Below is a small trained network, with its code and all its weights. Each question gives an input and a target symbol and asks what happens when units are switched off, that is, made to give their printed mean instead of their output.

import numpy as np


def w(rows, s, z=0):
    codes = np.array(rows[::2]) - 128.0
    scale = np.full(codes.shape[1], s)
    scale[-1] = z or s
    return codes * scale


def f(y):
    return y / 2 * (1 + np.tanh(0.7978845608 * (y + 0.044715 * y**3)))


def softmax(a):
    e = np.exp(a - a.max(-1, keepdims=True))
    return e / e.sum(-1, keepdims=True)


def log_softmax(a):
    a = a - a.max(-1, keepdims=True)
    return a - np.log(np.exp(a).sum(-1, keepdims=True))


def net(x, mask):
    ids = ['ΔΠαεζηθξστ'.index(c) for c in x.split()]
    T = len(ids)
    res = E[ids] + P[:T]
    r = res
    for j in range(2):
        rows = slice(2 * j, 2 * j + 2)
        q, k, v = (r @ M[0][rows].T for M in (Q, K, V))
        z = softmax(np.where(np.tri(T) > 0, q @ k.T / 2**0.5, -1e9)) @ v
        o = O[0][rows]
        res = res + np.where(mask[j], z, o[:, -1]) @ o[:, :-1]
    y = f(res @ A[0][:, :-1].T + A[0][:, -1])
    res = res + np.where(mask[2:14], y, B[0][:, -1]) @ B[0][:, :-1]
    return log_softmax(res[-1] @ U[:, :-1].T + U[:, -1])


Q, K, V, O, A, B = {}, {}, {}, {}, {}, {}
E = w([
[124,152,78,117],'Δ',
[147,80,186,110],'Π',
[252,186,52,89],'α',
[127,137,220,140],'ε',
[162,171,187,184],'ζ',
[175,95,101,118],'η',
[110,116,167,103],'θ',
[176,65,246,156],'ξ',
[139,76,168,110],'σ',
[131,142,184,139],'τ',
],0.014)
P = w([
[25,100,89,172],'0',
[171,196,234,78],'1',
[208,122,234,120],'2',
[176,159,156,74],'3',
[180,175,188,59],'4',
[218,121,185,103],'5',
[206,109,139,101],'6',
[210,93,138,98],'7',
[250,58,159,141],'8',
[253,18,134,174],'9',
],0.0056)
Q[0] = w([
[254,86,166,154],'H1',
[97,174,141,174],'H1',
[231,17,225,36],'H2',
[253,164,143,92],'H2',
],0.0074)
K[0] = w([
[36,2,62,138],'H1',
[154,153,188,41],'H1',
[99,172,16,223],'H2',
[49,24,70,169],'H2',
],0.007)
V[0] = w([
[97,248,169,128],'H1',
[41,99,138,75],'H1',
[96,107,153,213],'H2',
[191,114,202,122],'H2',
],0.017)
O[0] = w([
[153,9,88,181,91],'H1',
[38,94,116,57,122],'H1',
[209,65,132,71,112],'H2',
[123,111,200,125,254],'H2',
],0.014,0.0039)
A[0] = w([
[214,182,43,82,89],'N1',
[198,105,128,2,12],'N2',
[170,154,124,123,123],'N3',
[92,184,47,86,49],'N4',
[146,61,55,145,126],'N5',
[75,55,113,179,28],'N6',
[184,103,126,127,29],'N7',
[193,52,145,170,172],'N8',
[209,138,117,190,161],'N9',
[133,160,129,139,157],'N10',
[54,29,68,132,116],'N11',
[97,144,168,198,255],'N12',
],0.0089,0.0051)
B[0] = w([
[82,57,155,183,179],'N1',
[45,140,151,195,189],'N2',
[97,127,119,128,157],'N3',
[171,169,117,121,134],'N4',
[161,195,135,120,137],'N5',
[167,115,245,254,117],'N6',
[86,157,140,145,131],'N7',
[150,201,123,139,243],'N8',
[70,129,129,95,211],'N9',
[93,110,122,105,155],'N10',
[181,92,139,140,144],'N11',
[110,69,71,120,254],'N12',
],0.0076,0.0061)
U = w([
[183,123,25,60,217],'Δ',
[80,122,164,68,75],'Π',
[47,140,136,195,143],'α',
[158,51,170,163,85],'ε',
[217,182,146,153,108],'ζ',
[136,253,116,31,161],'η',
[100,1,114,79,254],'θ',
[104,139,231,135,6],'ξ',
[62,152,155,44,91],'σ',
[178,70,134,130,124],'τ',
],0.0072,0.0055)

Each question gives the input, a string of symbols that net reads in full, and the target symbol t.
The units are the heads (2 rows each of Q, K, V and O) and the neurons (one row each of A and B). Each row of codes is followed by its name. A weight is (code - 128) times the scale printed after its matrix; where a second scale follows, it is the last column's (O, A, B and U).
mask holds one flag per unit, heads first, then neurons. A switched-off unit (its flag False) gives its mean, the last column of its rows in O or B, instead of its output. The means were averaged over made-up inputs and are rounded, as every weight is.
A unit's drop is (log p(t) with every unit on - log p(t) with that unit switched off) / (log p(t) with every unit on - log p(t) with every unit switched off).
The circuit of an input: a set's keep is (log p(t) with only the set's units on - log p(t) with every unit switched off) / (log p(t) with every unit on - log p(t) with every unit switched off). Starting from the 12 units with the biggest drops (on a tie, the unit counted first), units are removed one at a time, each time the one whose removal leaves the highest keep (on an exact tie, the one counted first), for as long as the keep stays at least 0.8.
circuit, biggest first: the units of the circuit, biggest drop first
k most important neurons: the k neurons with the biggest drops, biggest first
which heads matter: for each layer, one digit per head in row order, 1 if its drop is at least 0.15 and else 0, layers parted by /
drop of u: that unit's drop, to one decimal
input η ε α η σ η α σ, target η: circuit, biggest first => (H1)
input θ α α, target θ: circuit, biggest first => (N1; H1)
input α ε Π, target α: which heads matter => 01
input ζ ξ ζ ζ ζ, target ζ: circuit, biggest first => (N8; H1)
input α θ ε τ ξ, target α: which heads matter => 01
input σ α Δ η, target η: which heads matter => 11
input α α ζ, target α: 2 most important neurons => (N9; N12)
input ξ ξ θ, target ξ: circuit, biggest first => (H2; N2; H1)
input α η σ σ α α ε, target α: which heads matter => 01
input ξ σ σ, target ξ: 2 most important neurons => (N2; N12)
input θ θ θ, target θ: drop of N4 => 0.0
input ξ θ α, target ξ: drop of N12 => 0.1
input α α σ τ ε α α θ, target α: drop of H1 => 0.1
input θ θ ε, target θ: circuit, biggest first => (H1)
